Group and class of each row
[ -9.1   9.3 -19.6 -83.6  13.1  -1.2   2.3   4.3  -2.8  -3.8  12.1   6.5
  11.2  12.9   2.3 -14.5 -20.2  -5.0 -23.8   1.5  11.2   7.9   5.2  -1.5
 -10.7 -21.8 -28.2   5.2   0.6  25.8  -4.2  28.3 -11.2 -10.9  13.0 -15.1
   8.9 -11.9  11.9 -13.5 -11.3  -4.0  -3.9  73.3  -5.9   9.1   8.0  26.4
  -0.9 -12.2 -14.6  -6.7   6.9   3.8   5.9 -12.1   3.7   0.3 -22.8   3.1
  33.5   1.7 -13.0   0.1  -3.9  -3.6   5.7   9.9 -13.2 -25.2  -7.6   0.6
  -4.4 -13.2 -17.9 -16.8   2.0   3.2  -0.5   7.7  16.0  -7.0 -22.2  26.4
 -26.1  15.8 -12.7 -12.5  -6.2   4.5  16.9 -13.9 -19.5  12.8  14.1  -0.3
   8.5  25.4  -4.4   0.7  13.1   5.5   0.4 -21.4   2.4  21.5 -32.3   1.3
  -1.5   4.4 -58.5  -5.8  -7.1  -2.5  23.7   2.2  -0.7  -4.4  16.9  -4.8
 -15.4  13.5 -14.6  44.0  -7.4   1.7  21.7  12.1  25.4  30.8 -33.5   0.8
 -10.3  28.3   0.8  -1.7   1.0  -4.1  19.3  -7.8  17.9 -21.7  -1.0   4.6
   0.8] : Q:T
[  7.8  -2.9  -6.9   8.0 -14.5   0.6  11.1  -9.3  -9.4   5.3  12.0  -8.5
  23.7  35.4  14.5  -3.2 -18.9  -0.9   5.5   0.3   6.1  -1.2  -2.0  -5.0
   6.7 -10.9   4.3  19.3   4.9   7.0  -1.0  15.0 -10.7   2.4   9.2  -2.3
   4.2   8.2  -1.3  -3.5 -35.6  10.2  -2.2  25.5 -26.9  10.5  10.1   7.2
 -19.3  -8.6   7.3 -12.8   2.6   1.7  -3.7 -17.6  -0.8   7.8  21.6  10.8
  16.8   3.4  22.0 -15.1  15.2  -7.9  11.8  -5.1 -13.6 -10.7  22.0   1.3
   1.0  -6.9   7.7  -9.9  -0.9   8.0  -2.8  19.8   0.2 -11.3  18.9 -17.8
 -46.4  -0.2  -9.2  -8.6  -7.0   4.1  14.8   6.7  17.2  -5.3  80.8  10.3
  -1.3  -7.6   8.3   2.0  -0.6  -6.9  13.0  -2.4  -3.3  17.7  40.8 -36.0
  11.6 -11.7  60.2   5.5  10.7   4.1  -9.2   2.1  -4.7   2.6  11.6  -0.4
  31.3 -17.6  -4.5  55.7  -2.0  -5.0 -19.7   3.4  -9.9 -23.2  20.6 -14.7
   4.4  -6.4   2.5  -2.5 -11.6  20.7  13.9   8.1 -53.5  -6.9  -2.9 -24.4
  -3.1] : V:D
[ 13.8   3.6  -2.7  16.7  -6.0  13.8  -4.3   3.1 -21.3 -16.2 -14.6  -3.9
   5.8  12.2  -3.1   0.3 -16.6   2.9  11.2  -0.2  13.4  -5.4 -16.9  -0.1
  -8.4   1.9   3.3  10.5  -7.9 -24.8   8.7  23.4   6.5   1.4  -4.4  15.7
  17.8  26.6  12.4   4.5  -3.7   4.0   3.5   4.0  -8.9  13.4   0.6 -26.7
 -19.4   0.4  16.3   4.0  -9.8   2.0   8.2 -10.7   5.3 -22.2 -19.3   8.5
 -28.9 -50.6  20.8 -10.5  10.5  12.6 -11.0  -6.8 -16.3  -5.7  15.4  -2.0
  -0.5  -1.4   2.1  -8.6  -1.1   9.3  -4.4 -14.3  23.1 -17.2 -12.0   8.8
  -9.0   0.7  -1.3  -7.3  10.6  14.4  34.2  -7.7  -2.1   7.6  60.3  15.8
 -18.1  21.8   9.1   1.3 -10.3  -9.8 -10.1 -12.7  -5.2  -4.6  23.4  -9.6
   7.3 -16.2   6.1   6.0  -0.8  -1.3 -27.4   9.1  -9.2 -10.0  -3.0   2.8
  16.2 -23.0 -19.7  37.7  -3.8   9.4  -0.3  15.0 -15.3 -30.1   0.8 -15.0
  17.1  -4.4  -9.9  -1.3  -0.6   6.0  -8.4  -2.7  23.6  -7.0  -8.8  -6.3
   9.2] : B:L
[ 10.9  -6.4   5.5 -58.0 -21.0   3.5   3.6  -7.1 -20.6 -17.2   7.3   5.1
  -3.9  14.4  -2.2  -6.3  -7.5   5.4  12.6  -2.5  15.3   2.4  -5.2   3.1
   0.1 -24.7  -1.5 -15.5   1.6   1.0 -11.6  19.5   8.0   5.9  23.9  -1.5
 -12.3   3.5   7.7  -3.1  -7.9   3.2 -21.6  28.7  -4.9   2.6  10.3  -2.3
 -10.7 -26.0  -0.5 -12.0  11.9   7.4   1.3   7.7 -16.3   1.2  12.4  -2.2
  13.7 -29.3  -4.3  -2.7  19.4 -14.8  16.1  -2.7 -21.8  -3.9  42.4   7.2
   8.3  -8.5   9.3   9.6   0.9  -4.2  -8.1  26.6  -7.8   4.0  15.7  -9.7
 -36.4  -4.7 -15.8  -6.5  -1.8   0.3 -17.8   9.2   4.7  -5.9  24.4  10.2
   6.9 -15.5  -8.2  -2.9 -20.8 -19.3  17.2   6.5  -4.4  11.6  18.5 -34.8
   6.2   9.1 -17.7  -6.3   1.5   7.5  -5.7  -2.6  -6.0   1.6   6.5  -6.1
  12.5 -16.9 -10.8  38.8  -1.7   0.2 -11.8   2.0   5.3 -23.4  31.9  -5.7
   0.3  19.1   7.6   0.9  -7.3  16.5  26.9   2.0  35.5  -8.0   1.8 -24.2
  -8.7] : V:M
[ -4.2   9.7  -5.3 -47.5  11.1  -3.8  -0.7   6.3   4.7  17.6   2.6   4.3
  10.0   0.1   4.5  -5.5 -16.9   4.1 -14.5   1.0   3.6   5.2   7.6  -4.8
  -6.9 -15.6 -18.9   7.3  -2.4  19.4  -7.5  22.9 -19.7 -14.2   5.5  -2.5
  10.1  -4.4   7.8   1.3  -9.4  -6.6  -1.5  56.9  -3.6   6.8  -5.8  17.1
   2.0  -0.2  -8.5  -7.4   3.0   5.9   3.9 -19.7   7.3   1.5 -17.2   7.4
  28.3  18.2  -1.8  -0.9  -2.1   2.4  -1.1   7.7  -2.2 -20.8  -3.9  -0.6
  -2.9 -10.0 -15.0 -19.3   0.8   6.7  -5.2   8.9  24.1  -3.7 -19.1  28.1
 -18.0  16.9  -6.3  -7.6  -9.4   5.1  24.4 -11.7  -8.7   4.2  29.6  13.0
   5.5  14.0  -0.7   4.7  21.4   7.4  -3.8 -19.1   1.0  22.1 -30.2   8.8
   1.6  -1.0 -13.8  -4.3  -5.0  -1.0   8.6   0.9   1.2  -8.4  19.2   0.2
 -10.7  12.4 -12.1  35.6  -4.3  -6.1  24.1   8.8  10.7  14.7 -30.4   2.7
  -1.4  13.5  -0.1  -6.4  -3.3 -10.8   5.0  -3.5   1.3 -13.1  -2.1   1.5
   5.0] : Q:Y
[ -4.6   9.5  10.4  -1.7   2.9 -15.9   0.0   9.8  16.9  29.1   2.3   2.8
   7.0  -8.0 -16.9  11.5 -11.4  -2.7  -1.6   1.2 -13.4  -4.4   3.7  -2.5
  12.7  -3.9  -6.7  -2.6  12.9 -15.4  -8.5  -2.7  -5.2  -7.2  -9.9  -3.8
   4.1   9.3   6.6   1.8 -14.7   1.2  -1.8  -7.5  -1.5  -6.0   4.1   6.1
  -1.1  -2.6   4.9  -9.6  -0.3   1.4  -9.4 -19.2   4.7  -4.8   2.5  10.0
  -1.4  12.2  26.3 -22.3  -3.1  -5.4  -4.9  -1.2   7.3  -6.5  11.7  -2.1
   2.0  -6.5  -3.3 -22.2  -0.4   8.8  -1.7 -13.4  -8.9  11.4  10.8 -14.5
   7.9  19.9  17.2  -4.1  -5.8  11.7  36.7 -11.9  34.3   2.2  36.7   5.8
  -3.5   3.4   6.3   4.3   7.6  12.3  -8.5  -2.9  -7.6  12.0  23.9 -23.8
   4.1   1.7  48.4  11.3   1.2  17.7   3.7   9.0  -1.2   6.6  19.1  11.9
   0.1  -2.9   6.2 -48.5  -7.2 -11.4   0.1   0.7 -12.1  20.5 -15.3 -14.3
  -3.6  11.5  -5.9  -3.3 -10.2  -1.1 -35.7  -6.7  -9.4  28.0 -11.7  -3.8
  11.4] : H:K
[ -6.2  10.3   6.6 -23.6   1.7 -24.4  -4.2   5.1  24.8  41.2  19.8   2.8
   8.2  -9.4 -36.2  12.4 -22.0  -5.6  -6.8   2.3 -13.7  -3.5   7.8   3.7
   2.4 -14.8  -4.3  -7.1  21.5   1.2 -21.6   2.8  -1.7 -22.5   4.9 -12.2
  -6.3   2.8   6.9  -4.5  -3.9   1.1  -5.5  39.3 -24.4 -13.8   8.6  20.1
  -2.7  -3.4   2.6 -18.4  11.3   1.5  -4.2 -15.0  -1.0  -5.0  -4.8   7.8
   0.4  29.5  13.4 -24.9  -1.3 -11.2   2.5  -3.1   2.7  -0.4   9.7   1.1
  -1.1  -6.0  -2.5 -30.4   0.8   4.1   3.5   0.1  -1.7  11.9   2.6 -16.0
   2.9  18.4  18.7  -5.6 -11.1   0.7  42.8  -3.9  65.2   3.8  15.5   7.7
   0.8   2.1   1.2   1.7  28.8  26.4  -5.5   9.8   2.5   4.7  18.4 -30.1
  -1.0  -5.5  53.0  11.0  -1.1  26.4  15.8  -4.1   6.5   8.7  21.4  17.6
   0.6  -1.4  -6.7 -45.3   6.8 -16.3  15.6   6.2  -1.8  33.5  -7.0 -13.7
  -6.3  20.6   0.6  -7.6 -12.3   0.9 -34.3  -3.0 -12.2  21.0 -15.7   6.2
   6.4] : H:K
[ -0.6  -0.8  -6.9   2.6  -9.5  13.4   0.9  -3.8  -3.8 -25.8   9.2  -7.3
  16.8  37.2  26.2  -8.9 -23.2 -20.8   4.1  -1.1  -5.8  -6.2  -8.7 -10.5
   1.7  13.1   4.2  38.5   9.7 -20.9  21.6  -3.0   9.2  12.8 -10.4  -1.3
  21.5  12.9  -1.8  10.3 -21.4  10.0  13.1 -33.8 -19.6  13.5  20.6  -3.6
  -4.8   2.1  14.1   5.7 -22.7  -5.9   1.7 -14.5   7.3   1.4  -3.9   2.9
 -24.5 -35.1  41.5 -15.3   1.0   2.4   0.4  -1.1  -5.5  -5.4 -13.2  -3.2
  -5.9   1.5  12.8 -10.9   0.2  13.3  -3.2 -11.1  -4.1 -14.1  21.4  -2.8
 -13.0  -0.3  -5.0  -6.4  10.2   8.6   8.3   3.4  -1.8   1.6  56.2  -3.9
  -3.0  21.6   1.1  -0.4 -14.6  -0.4 -10.6 -12.8 -10.1   2.9  23.0 -11.4
   4.7  -2.7  53.5   4.7   7.5 -14.2  -8.5  11.6 -13.2   2.1  -1.5  -0.4
  22.9  -4.6  -0.4  -3.1  -8.1   5.8 -25.6   6.3 -20.5  10.1  -2.1 -14.4
   7.1   0.6  -4.0   1.0   3.1  14.7  -7.1  -9.0 -35.8   2.9   0.4  -8.9
   5.3] : B:X
[ 14.7  -0.4   1.9   4.2  -7.2  -2.6   2.3   5.2 -18.8   1.5  -1.2   1.0
  17.0  21.9   9.6  -7.2  -7.0   4.0  10.0   1.8   6.6  -3.8   0.9  -3.2
   8.6 -10.9  -8.2  -2.6   5.5  -2.7  -9.2  15.5  -7.3   7.6  10.4  -2.7
  -0.2  10.2   9.9  -0.8 -21.9   4.7 -12.8  28.7  -3.2  11.5   7.1  -4.9
 -15.1 -19.5   7.4 -11.2  10.5   6.1  -9.2 -14.0  -2.9   1.4  21.4   5.1
  32.2  -0.6  17.7  -9.5  14.4  -1.7  14.2  -0.7 -17.8 -13.1  31.4   3.6
   8.5  -6.5   3.0  -5.6   2.9   4.9  -2.4   4.3   0.6   8.4  12.1 -27.7
 -45.6  -3.7  -3.7 -11.1  -7.6  11.3  32.6   2.8  -1.9   6.3  83.6   3.1
  -6.2  -5.2  14.0   6.6  -5.3  -8.6   5.3   2.5  -9.7  21.6  44.1 -36.9
   7.0  -3.9  35.3   6.6   7.2  14.6  -9.8  13.5  -1.7   5.7  18.7   3.3
  11.4 -10.2 -17.8  14.9  -7.3  -2.6 -17.2   1.4  -8.1 -21.6  18.1 -20.7
  -1.9   1.1   0.7  -0.8 -12.1  13.1   3.3   6.1 -29.5  -5.3  -2.9 -27.5
  -0.7] : V:D
[  7.5   6.5  22.1  -6.9  -9.2 -25.2   0.0   8.4  17.1  25.4  -2.9   2.0
  14.4   2.4  -5.5   8.5  -7.3   5.0  -1.9  -1.9  -0.4   1.6   0.8   3.2
  16.1 -15.9   1.4  -2.7  17.6 -16.4 -14.2   8.5  -5.5 -10.8  -6.1  -1.4
  -4.1   2.9   4.7  -3.8 -15.2   4.6 -10.2  -8.4 -10.5  -5.4   5.9  12.1
 -11.2  -6.1   8.7 -11.1   1.3   5.5 -11.4 -31.9   4.4  -2.3  12.6  13.4
  -2.5  14.7  21.6 -24.0   2.4   6.3  -5.2  -0.3  12.7  -3.8  12.8   2.4
  -0.8  -5.4  -6.3  -5.7   5.0   8.1   5.3  -5.7 -12.9  15.6  11.7 -20.5
 -12.6  12.2  14.4  -9.8  -7.1   8.7  23.2  -8.8  37.0   2.2  43.8   2.3
 -11.7   7.1  12.8   3.6   7.7   9.2 -12.3  -1.9  -6.5   9.2  26.7 -29.2
   6.6  -0.9  41.9  13.5   1.9  16.0  -5.0  12.9  -0.3   4.6  12.5  12.4
   9.3  -0.4  -2.0 -27.6 -13.5  -6.5  -2.4   2.4 -12.4   4.6  -8.3 -11.0
   2.3  -8.0  -0.8  -2.6  -5.6  -4.1 -36.1  -5.0  -3.6  24.8 -13.0  -7.0
   7.2] : H:R
[  0.0   5.7  -1.5  23.0  10.8 -18.8  -5.1   8.7   9.7  35.5  -3.3   1.5
  13.6  -6.1 -16.2   9.8  -4.5  -3.7 -10.7   4.0  -9.0  -3.6   3.6   3.8
   2.6  -1.2  -5.9 -15.8   9.4  -7.8 -13.4   6.5  -8.9 -21.6 -11.6   4.2
  -2.9   1.1   3.7  -5.3  -5.5  -0.3   5.7  25.9 -14.5  -5.1  -4.0   9.8
  -0.6   9.0   2.4  -9.4   7.0   0.2  -0.2 -13.8   9.1  -5.3 -10.9  11.4
 -12.2  35.7   5.5 -19.6  -9.7   1.8  -4.7   2.3   7.0   0.7  -1.5   0.7
   0.1  -4.6 -14.6 -10.3   6.8   8.7   6.7 -14.2   9.9   6.6  -9.8  -9.9
  12.6  13.1  16.7  -6.8  -8.3   4.4  52.0  -8.4  31.3   3.9  17.6   9.0
  -9.5  -2.4  10.7  -0.2  30.0  20.1 -10.1  -3.3   3.5   4.3   9.7   0.9
  -0.8  -7.3  39.5  13.4  -0.1  11.3   1.7   4.5  13.3   1.7  12.1  11.5
 -10.4   3.7   1.1 -19.1  -2.4  -8.8  10.6  -3.2   0.1   2.3 -23.2  -0.7
  -0.8  -4.2  -3.1   0.0  -8.7  -3.2 -33.1   3.6 -20.2  13.2 -17.3   4.8
   8.0] : H:R
